Below are the code and all the weights of a small trained network. Each question names an input and a class and asks about switching units off, where a switched-off unit gives its printed mean instead of its output.

import numpy as np


def w(rows, s, z=0):
    codes = np.array(rows[::2]) - 128.0
    scale = np.full(codes.shape[1], s)
    scale[-1] = z or s
    return codes * scale


def f(y):
    return np.maximum(y, 0)


def log_softmax(a):
    a = a - a.max(-1, keepdims=True)
    return a - np.log(np.exp(a).sum(-1, keepdims=True))


def net(x, mask):
    res = np.array(x, float).reshape(1, 7) / 4 @ E
    y = f(res @ A[0][:, :-1].T + A[0][:, -1])
    res = res + np.where(mask, y, B[0][:, -1]) @ B[0][:, :-1]
    return log_softmax(res[-1] @ U[:, :-1].T + U[:, -1])


A, B = {}, {}
E = w([
[72,228,210,215,140,149,131,166],'x0',
[145,135,232,97,192,165,68,168],'x1',
[182,193,211,115,223,83,246,205],'x2',
[25,21,214,97,190,59,246,109],'x3',
[118,165,245,21,82,188,115,104],'x4',
[97,11,88,176,47,55,149,251],'x5',
[79,157,119,34,103,142,138,254],'x6',
],0.0069)
A[0] = w([
[163,191,55,76,86,110,78,96,219],'n0',
[173,107,136,127,17,125,94,109,197],'n1',
[101,94,138,40,195,7,228,109,201],'n2',
[102,146,99,183,98,64,194,181,137],'n3',
[80,85,86,2,94,73,72,230,254],'n4',
[81,74,170,97,86,110,86,50,186],'n5',
[123,156,149,195,90,133,161,136,131],'n6',
],0.0092,0.0035)
B[0] = w([
[145,165,130,136,117,179,208,78,211],'n0',
[182,154,133,149,171,184,207,118,185],'n1',
[175,2,167,107,170,218,233,124,245],'n2',
[62,147,196,137,119,35,215,180,187],'n3',
[30,91,114,115,170,152,154,212,242],'n4',
[136,130,189,232,112,183,235,89,196],'n5',
[80,134,104,152,126,120,123,155,155],'n6',
],0.0088,0.013)
U = w([
[126,73,48,177,115,175,138,30,155],'0',
[133,65,146,111,32,88,94,113,3],'1',
[120,91,165,96,126,238,179,148,198],'2',
[74,116,194,173,91,97,163,104,100],'3',
[154,172,179,77,202,108,11,142,97],'4',
[2,101,70,142,127,78,126,235,149],'5',
[117,188,17,99,110,137,112,79,148],'6',
[155,54,48,201,147,34,129,172,80],'7',
],0.0094,0.0033)

Each question gives the input, the list of numbers given to net, and the class t.
The units are the neurons (one row each of A and B). Each row of codes is followed by its name. A weight is (code - 128) times the scale printed after its matrix; where a second scale follows, it is the last column's (A, B and U).
mask holds one flag per neuron, in row order. A switched-off neuron (its flag False) gives its mean, the last column of its row in B, instead of its output. The means were averaged over made-up inputs and are rounded, as every weight is.
A unit's drop is (log p(t) with every unit on - log p(t) with that unit switched off) / (log p(t) with every unit on - log p(t) with every unit switched off).
The circuit of an input: a set's keep is (log p(t) with only the set's units on - log p(t) with every unit switched off) / (log p(t) with every unit on - log p(t) with every unit switched off). Starting from all 7 units, units are removed one at a time, each time the one whose removal leaves the highest keep (on an exact tie, the one counted first), for as long as the keep stays at least 0.8.
units of the circuit, in order: the units of the circuit, biggest drop first
most important unit: the unit with the biggest drop
k most important neurons: the k neurons with the biggest drops, biggest first
input [1,1,-4,6,-1,5,5], class 5: units of the circuit, in order => [n4]
input [-1,-6,4,-5,-7,-5,5], class 6: units of the circuit, in order => [n2; n4]
input [2,6,-5,5,2,-1,-1], class 3: units of the circuit, in order => [n2; n4]
input [3,-4,-3,4,-4,4,-5], class 3: 3 most important neurons => [n4; n3; n5]
input [1,0,3,-4,2,0,6], class 5: units of the circuit, in order => [n2; n5]
input [-3,2,-1,-4,4,2,-8], class 0: 3 most important neurons => [n2; n4; n3]
input [6,-2,-4,-3,2,3,-4], class 0: units of the circuit, in order => [n4; n3]
input [5,4,-7,6,-1,4,4], class 5: units of the circuit, in order => [n4; n2]
input [-5,-2,-3,3,8,-7,-5], class 0: units of the circuit, in order => [n4; n3]
input [5,3,-7,1,1,-1,-4], class 0: units of the circuit, in order => [n3; n4]
input [4,5,-6,7,5,2,-5], class 3: 2 most important neurons => [n2; n4]
input [5,-6,2,-3,4,-7,-7], class 6: units of the circuit, in order => [n2; n5]
input [-3,-1,0,-8,-6,0,3], class 6: units of the circuit, in order => [n2; n0]
input [7,-5,3,1,4,2,-2], class 5: most important unit => n5
input [-1,7,-4,5,-2,3,-6], class 0: 2 most important neurons => [n4; n3]
input [-6,1,3,-8,0,-1,-2], class 6: 3 most important neurons => [n2; n5; n4]
input [-2,8,-5,-7,0,-6,-8], class 0: 3 most important neurons => [n2; n4; n3]
input [-7,-4,4,-8,5,8,3], class 5: 3 most important neurons => [n4; n2; n5]
input [-2,1,0,-7,-8,-3,3], class 6: 2 most important neurons => [n2; n5]
input [-2,-2,-2,-2,5,1,-8], class 0: 3 most important neurons => [n2; n4; n3]
input [7,2,5,-2,-8,6,-3], class 5: most important unit => n3
